Here is a tiny trained network, its code and every weight. The questions are about switching its units off for an input and a class, where a switched-off unit gives its printed mean instead of its output.

import numpy as np


def w(rows, s, z=0):
    codes = np.array(rows[::2]) - 128.0
    scale = np.full(codes.shape[1], s)
    scale[-1] = z or s
    return codes * scale


def f(y):
    return y / 2 * (1 + np.tanh(0.7978845608 * (y + 0.044715 * y**3)))


def log_softmax(a):
    a = a - a.max(-1, keepdims=True)
    return a - np.log(np.exp(a).sum(-1, keepdims=True))


def net(x, mask):
    res = np.array(x, float).reshape(1, 8) / 4 @ E
    y = f(res @ A[0][:, :-1].T + A[0][:, -1])
    res = res + np.where(mask, y, B[0][:, -1]) @ B[0][:, :-1]
    return log_softmax(res[-1] @ U[:, :-1].T + U[:, -1])


A, B = {}, {}
E = w([
[250,223,68,141,84,139],'x0',
[132,126,128,127,127,126],'x1',
[66,119,25,14,167,138],'x2',
[129,127,127,127,128,128],'x3',
[119,164,146,92,6,30],'x4',
[176,20,51,169,61,150],'x5',
[128,154,49,231,148,2],'x6',
[126,130,127,129,127,128],'x7',
],0.0074)
A[0] = w([
[100,156,84,188,158,82,93],'n0',
[190,221,99,131,96,156,110],'n1',
[137,161,113,187,156,90,141],'n2',
[98,184,165,108,101,112,205],'n3',
[132,117,201,183,120,123,103],'n4',
[104,127,80,67,156,100,95],'n5',
[167,136,167,200,117,152,116],'n6',
[154,78,227,172,149,93,121],'n7',
[88,119,72,196,191,8,106],'n8',
[143,48,68,139,83,145,107],'n9',
[139,93,101,135,229,158,116],'n10',
[174,127,156,67,90,187,161],'n11',
[105,217,155,109,189,97,114],'n12',
[80,37,180,135,158,52,93],'n13',
[84,149,136,136,99,139,253],'n14',
[126,89,74,152,105,145,93],'n15',
[105,196,138,128,160,119,95],'n16',
[162,113,165,202,74,84,98],'n17',
[81,185,143,137,122,130,110],'n18',
[116,164,151,128,152,102,105],'n19',
[150,147,173,165,122,129,101],'n20',
[129,123,136,41,67,73,123],'n21',
[152,89,92,135,90,146,109],'n22',
[111,113,119,141,192,164,117],'n23',
[169,163,121,127,124,138,97],'n24',
[148,170,197,114,207,99,104],'n25',
[144,45,111,119,96,66,145],'n26',
[47,67,213,138,153,130,158],'n27',
[100,189,139,97,182,114,116],'n28',
[142,117,52,32,170,92,91],'n29',
[172,100,129,102,186,160,135],'n30',
[119,137,198,81,60,234,106],'n31',
[120,156,140,161,57,71,122],'n32',
[169,157,102,162,222,182,142],'n33',
[176,134,76,170,177,72,121],'n34',
[176,118,125,109,163,109,219],'n35',
[108,198,141,168,96,167,128],'n36',
[99,117,134,62,166,139,128],'n37',
[183,159,75,140,109,182,91],'n38',
[67,37,150,118,168,122,153],'n39',
[144,153,98,147,119,83,104],'n40',
[105,141,135,107,67,95,96],'n41',
[131,58,104,178,82,139,92],'n42',
[78,105,53,63,156,100,140],'n43',
],0.011,0.014)
B[0] = w([
[193,172,236,96,163,191,157],'n0',
[56,110,109,45,126,45,178],'n1',
[132,171,126,144,158,137,173],'n2',
[179,96,85,181,139,93,209],'n3',
[96,146,102,111,84,202,151],'n4',
[69,138,102,98,66,201,152],'n5',
[118,139,80,103,51,161,162],'n6',
[118,154,59,89,31,206,166],'n7',
[185,193,193,130,129,170,198],'n8',
[91,67,131,112,232,155,164],'n9',
[118,104,172,158,45,100,175],'n10',
[164,191,150,156,199,104,189],'n11',
[113,18,128,123,206,158,174],'n12',
[116,156,109,1,145,21,164],'n13',
[195,123,39,199,158,116,247],'n14',
[56,68,141,105,136,176,139],'n15',
[96,81,150,68,202,160,143],'n16',
[111,139,128,112,142,166,170],'n17',
[134,79,130,116,147,143,138],'n18',
[165,76,152,124,159,196,135],'n19',
[33,104,106,65,88,212,141],'n20',
[128,84,227,211,45,89,175],'n21',
[86,99,131,116,215,145,144],'n22',
[151,103,176,145,94,97,158],'n23',
[63,135,146,22,111,95,135],'n24',
[91,26,109,119,144,161,160],'n25',
[175,103,139,151,180,134,175],'n26',
[109,155,98,123,127,90,204],'n27',
[131,49,100,125,117,174,163],'n28',
[92,134,114,99,53,211,166],'n29',
[149,156,174,166,88,93,162],'n30',
[163,181,187,136,203,174,188],'n31',
[125,105,115,146,101,144,174],'n32',
[141,91,160,154,19,41,192],'n33',
[149,166,166,119,165,129,176],'n34',
[173,114,40,179,129,97,211],'n35',
[134,96,83,86,115,131,149],'n36',
[138,154,124,135,114,133,170],'n37',
[113,113,137,73,139,78,151],'n38',
[161,161,111,114,144,69,198],'n39',
[117,123,193,110,144,127,149],'n40',
[109,69,234,118,61,135,145],'n41',
[73,52,129,91,173,150,151],'n42',
[141,179,106,152,73,202,193],'n43',
],0.0072,0.014)
U = w([
[86,13,155,111,207,151,74],'0',
[89,183,92,91,43,195,74],'1',
[151,226,248,118,189,131,92],'2',
[148,138,84,177,135,74,253],'3',
[121,85,219,180,51,49,71],'4',
[113,168,105,21,139,7,118],'5',
[145,141,72,198,145,88,179],'6',
[135,147,75,195,150,88,189],'7',
],0.012,0.0074)

Each question gives the input, the list of numbers given to net, and the class t.
The units are the neurons (one row each of A and B). Each row of codes is followed by its name. A weight is (code - 128) times the scale printed after its matrix; where a second scale follows, it is the last column's (A, B and U).
mask holds one flag per neuron, in row order. A switched-off neuron (its flag False) gives its mean, the last column of its row in B, instead of its output. The means were averaged over made-up inputs and are rounded, as every weight is.
A unit's drop is (log p(t) with every unit on - log p(t) with that unit switched off) / (log p(t) with every unit on - log p(t) with every unit switched off).
The circuit of an input: a set's keep is (log p(t) with only the set's units on - log p(t) with every unit switched off) / (log p(t) with every unit on - log p(t) with every unit switched off). Starting from the 12 units with the biggest drops (on a tie, the unit counted first), units are removed one at a time, each time the one whose removal leaves the highest keep (on an exact tie, the one counted first), for as long as the keep stays at least 0.8.
units of the circuit, in order: the units of the circuit, biggest drop first
top k neurons: the k neurons with the biggest drops, biggest first
drop when u is switched off: that unit's drop, to one decimal
input [-2,-6,-5,-4,-6,2,3,0], class 4: units of the circuit, in order -> (n33)
input [4,-2,7,-5,6,2,7,0], class 1: units of the circuit, in order -> (n29; n43)
input [-1,7,7,0,-7,-1,7,-7], class 1: top 3 neurons -> (n29; n43; n5)
input [8,4,-2,-5,5,7,5,-5], class 5: units of the circuit, in order -> (n1; n38)
input [-2,-4,8,6,4,-5,-2,-3], class 1: top 3 neurons -> (n29; n5; n43)
input [3,-2,4,-3,-1,4,-7,1], class 2: units of the circuit, in order -> (n31; n11)
input [0,3,-7,2,0,-4,8,3], class 2: top 2 neurons -> (n0; n8)
input [8,1,-3,2,-5,-7,8,-3], class 2: top 4 neurons -> (n0; n8; n34; n2)
input [-5,-6,5,3,6,1,5,1], class 4: top 2 neurons -> (n21; n41)
input [1,4,0,-3,-8,4,5,-5], class 4: units of the circuit, in order -> (n33; n10)
input [5,-4,-7,2,-4,0,-3,5], class 1: units of the circuit, in order -> (n6; n20)
input [7,-7,-7,7,0,5,-4,0], class 1: top 2 neurons -> (n6; n20)
input [-8,6,1,-7,-6,4,-4,3], class 5: units of the circuit, in order -> (n13; n39)
input [-7,5,-3,3,2,-4,2,5], class 5: units of the circuit, in order -> (n13)
input [8,-1,-3,7,-4,5,-5,6], class 5: top 2 neurons -> (n1; n38)
input [3,3,-5,2,-5,2,-6,-1], class 2: top 4 neurons -> (n31; n11; n3; n14)
input [1,-8,8,5,-2,5,1,8], class 1: top 2 neurons -> (n29; n43)
input [4,-8,0,-6,-8,4,-1,-5], class 4: top 2 neurons -> (n33; n10)
input [-6,6,6,6,-1,-6,-6,-7], class 3: top 2 neurons -> (n39; n27)
input [1,4,7,8,6,-6,-8,3], class 2: top neuron -> (n31)
input [3,-4,-4,-2,-8,1,8,-8], class 2: top 4 neurons -> (n0; n8; n34; n2)
input [-7,-7,-1,1,7,-1,-8,8], class 2: top 4 neurons -> (n31; n11; n33; n35)
input [-7,4,-2,-6,-2,6,0,-6], class 5: units of the circuit, in order -> (n13; n39)
input [8,-4,-3,6,-6,-7,7,3], class 5: units of the circuit, in order -> (n1; n24)
input [3,0,6,6,-7,7,7,-3], class 0: drop when n22 is switched off -> 0.2
input [-7,5,-7,7,-5,0,0,-1], class 1: drop when n7 is switched off -> 0.7
input [-4,6,-7,4,-4,7,4,-4], class 0: units of the circuit, in order -> (n42)
